Here is a tiny trained network, its code and every weight. The questions are about switching its units off for an input and a class, where a switched-off unit gives its printed mean instead of its output.

import numpy as np


def w(rows, s, z=0):
    codes = np.array(rows[::2]) - 128.0
    scale = np.full(codes.shape[1], s)
    scale[-1] = z or s
    return codes * scale


def norm(h):
    return h / np.sqrt((h * h).mean(-1, keepdims=True) + 1e-5)


def f(y):
    return np.maximum(y, 0)


def log_softmax(a):
    a = a - a.max(-1, keepdims=True)
    return a - np.log(np.exp(a).sum(-1, keepdims=True))


def net(x, mask):
    res = np.array(x, float).reshape(1, 2) / 4 @ E
    u = 0
    for l in range(3):
        y = f(norm(res) @ A[l][:, :-1].T + A[l][:, -1])
        res = res + np.where(mask[u : u + 9], y, B[l][:, -1]) @ B[l][:, :-1]
        u += 9
    return log_softmax(norm(res)[-1] @ U[:, :-1].T + U[:, -1])


A, B = {}, {}
E = w([
[62,144,211,145,111,23],'x0',
[107,149,64,99,3,40],'x1',
],0.0044)
A[0] = w([
[238,158,43,161,3,83,141],'0.n0',
[156,158,62,28,142,70,5],'0.n1',
[134,103,58,178,157,149,213],'0.n2',
[152,212,135,154,42,153,37],'0.n3',
[127,112,124,217,158,197,224],'0.n4',
[207,88,169,189,203,91,156],'0.n5',
[128,102,74,112,90,160,158],'0.n6',
[131,85,93,130,99,157,141],'0.n7',
[55,144,112,99,142,49,101],'0.n8',
],0.0042,0.0012)
B[0] = w([
[99,75,166,193,158,144,254],'0.n0',
[73,88,105,182,115,193,168],'0.n1',
[92,212,208,126,178,114,187],'0.n2',
[145,69,137,114,89,123,161],'0.n3',
[141,103,104,175,2,80,218],'0.n4',
[164,134,136,172,73,113,212],'0.n5',
[124,139,112,92,131,59,181],'0.n6',
[83,222,122,73,118,82,164],'0.n7',
[189,238,148,117,134,140,215],'0.n8',
],0.0044,0.0035)
A[1] = w([
[61,156,159,200,178,158,167],'1.n0',
[115,16,198,108,200,196,73],'1.n1',
[21,82,178,114,195,95,56],'1.n2',
[104,88,154,205,53,161,62],'1.n3',
[123,121,181,157,229,134,89],'1.n4',
[180,137,119,85,140,157,83],'1.n5',
[159,254,130,149,63,134,1],'1.n6',
[145,133,9,81,184,156,110],'1.n7',
[92,167,165,243,92,104,111],'1.n8',
],0.0053,0.0014)
B[1] = w([
[140,106,85,74,113,115,190],'1.n0',
[59,104,71,133,69,123,167],'1.n1',
[196,221,83,11,142,163,163],'1.n2',
[149,144,52,168,159,172,187],'1.n3',
[27,131,138,187,41,146,180],'1.n4',
[130,178,122,135,140,79,146],'1.n5',
[128,102,49,91,117,221,184],'1.n6',
[193,183,254,142,186,9,165],'1.n7',
[169,95,118,57,162,169,253],'1.n8',
],0.0048,0.0055)
A[2] = w([
[125,129,115,73,133,92,176],'2.n0',
[27,121,120,235,22,209,233],'2.n1',
[241,253,245,113,160,79,119],'2.n2',
[51,46,92,172,53,101,75],'2.n3',
[222,182,105,204,140,162,253],'2.n4',
[192,146,63,173,199,93,90],'2.n5',
[61,117,101,97,38,67,204],'2.n6',
[106,111,178,247,135,176,167],'2.n7',
[127,127,181,61,156,156,96],'2.n8',
],0.0051,0.0013)
B[2] = w([
[145,92,140,87,143,179,176],'2.n0',
[71,36,88,156,117,66,244],'2.n1',
[107,204,199,77,158,2,255],'2.n2',
[91,44,105,193,142,147,194],'2.n3',
[72,132,139,53,129,92,214],'2.n4',
[121,211,216,67,121,121,169],'2.n5',
[121,137,146,181,191,130,216],'2.n6',
[111,98,61,183,87,39,175],'2.n7',
[118,138,50,195,125,88,171],'2.n8',
],0.0049,0.005)
U = w([
[16,5,44,251,103,58,212],'0',
[96,255,191,53,165,3,196],'1',
[149,111,33,17,133,202,196],'2',
[204,107,169,179,152,143,3],'3',
[139,109,196,166,121,170,31],'4',
[164,131,143,193,129,155,25],'5',
[123,171,133,200,109,146,49],'6',
],0.009,0.0041)

Each question gives the input, the list of numbers given to net, and the class t.
The units are the neurons (one row each of A and B). Each row of codes is followed by its name. A weight is (code - 128) times the scale printed after its matrix; where a second scale follows, it is the last column's (A, B and U).
mask holds one flag per neuron, layer by layer. A switched-off neuron (its flag False) gives its mean, the last column of its row in B, instead of its output. The means were averaged over made-up inputs and are rounded, as every weight is.
A unit's drop is (log p(t) with every unit on - log p(t) with that unit switched off) / (log p(t) with every unit on - log p(t) with every unit switched off).
The circuit of an input: a set's keep is (log p(t) with only the set's units on - log p(t) with every unit switched off) / (log p(t) with every unit on - log p(t) with every unit switched off). Starting from the 12 units with the biggest drops (on a tie, the unit counted first), units are removed one at a time, each time the one whose removal leaves the highest keep (on an exact tie, the one counted first), for as long as the keep stays at least 0.8.
circuit, biggest first: the units of the circuit, biggest drop first
unit that matters most: the unit with the biggest drop
k most important neurons: the k neurons with the biggest drops, biggest first
top k neurons in layer l: the k neurons of layer l with the biggest drops, biggest first
drop of u: that unit's drop, to one decimal
input [-5,2], class 1: circuit, biggest first	(1.n7)
input [6,-7], class 0: 2 most important neurons	(1.n4, 1.n1)
input [-5,-5], class 0: circuit, biggest first	(1.n1, 1.n8)
input [-4,-2], class 1: 2 most important neurons	(0.n0, 1.n7)
input [5,5], class 0: 4 most important neurons	(1.n7, 0.n2, 2.n2, 1.n2)
input [-2,-3], class 2: top 2 neurons in layer 0	(0.n4, 0.n0)
input [-3,0], class 2: 3 most important neurons	(0.n2, 1.n6, 0.n4)
input [-1,1], class 2: 3 most important neurons	(1.n2, 0.n0, 0.n7)
input [-4,1], class 1: 3 most important neurons	(1.n7, 0.n5, 0.n6)
input [2,-3], class 2: 4 most important neurons	(1.n8, 0.n0, 0.n4, 2.n2)
input [3,2], class 2: 2 most important neurons	(1.n6, 1.n7)
input [-1,2], class 2: 2 most important neurons	(0.n0, 1.n2)
input [-3,1], class 2: 2 most important neurons	(0.n2, 0.n0)
input [5,-6], class 0: unit that matters most	1.n4
input [3,1], class 2: 2 most important neurons	(1.n6, 1.n7)
input [-4,2], class 1: top 2 neurons in layer 0	(0.n5, 0.n6)
input [0,-2], class 2: top 2 neurons in layer 1	(1.n8, 1.n4)
input [0,1], class 2: top 2 neurons in layer 1	(1.n2, 1.n8)
input [-8,-1], class 1: drop of 2.n1	0.0
input [-5,-3], class 1: unit that matters most	0.n0
input [3,-5], class 0: drop of 1.n4	0.6
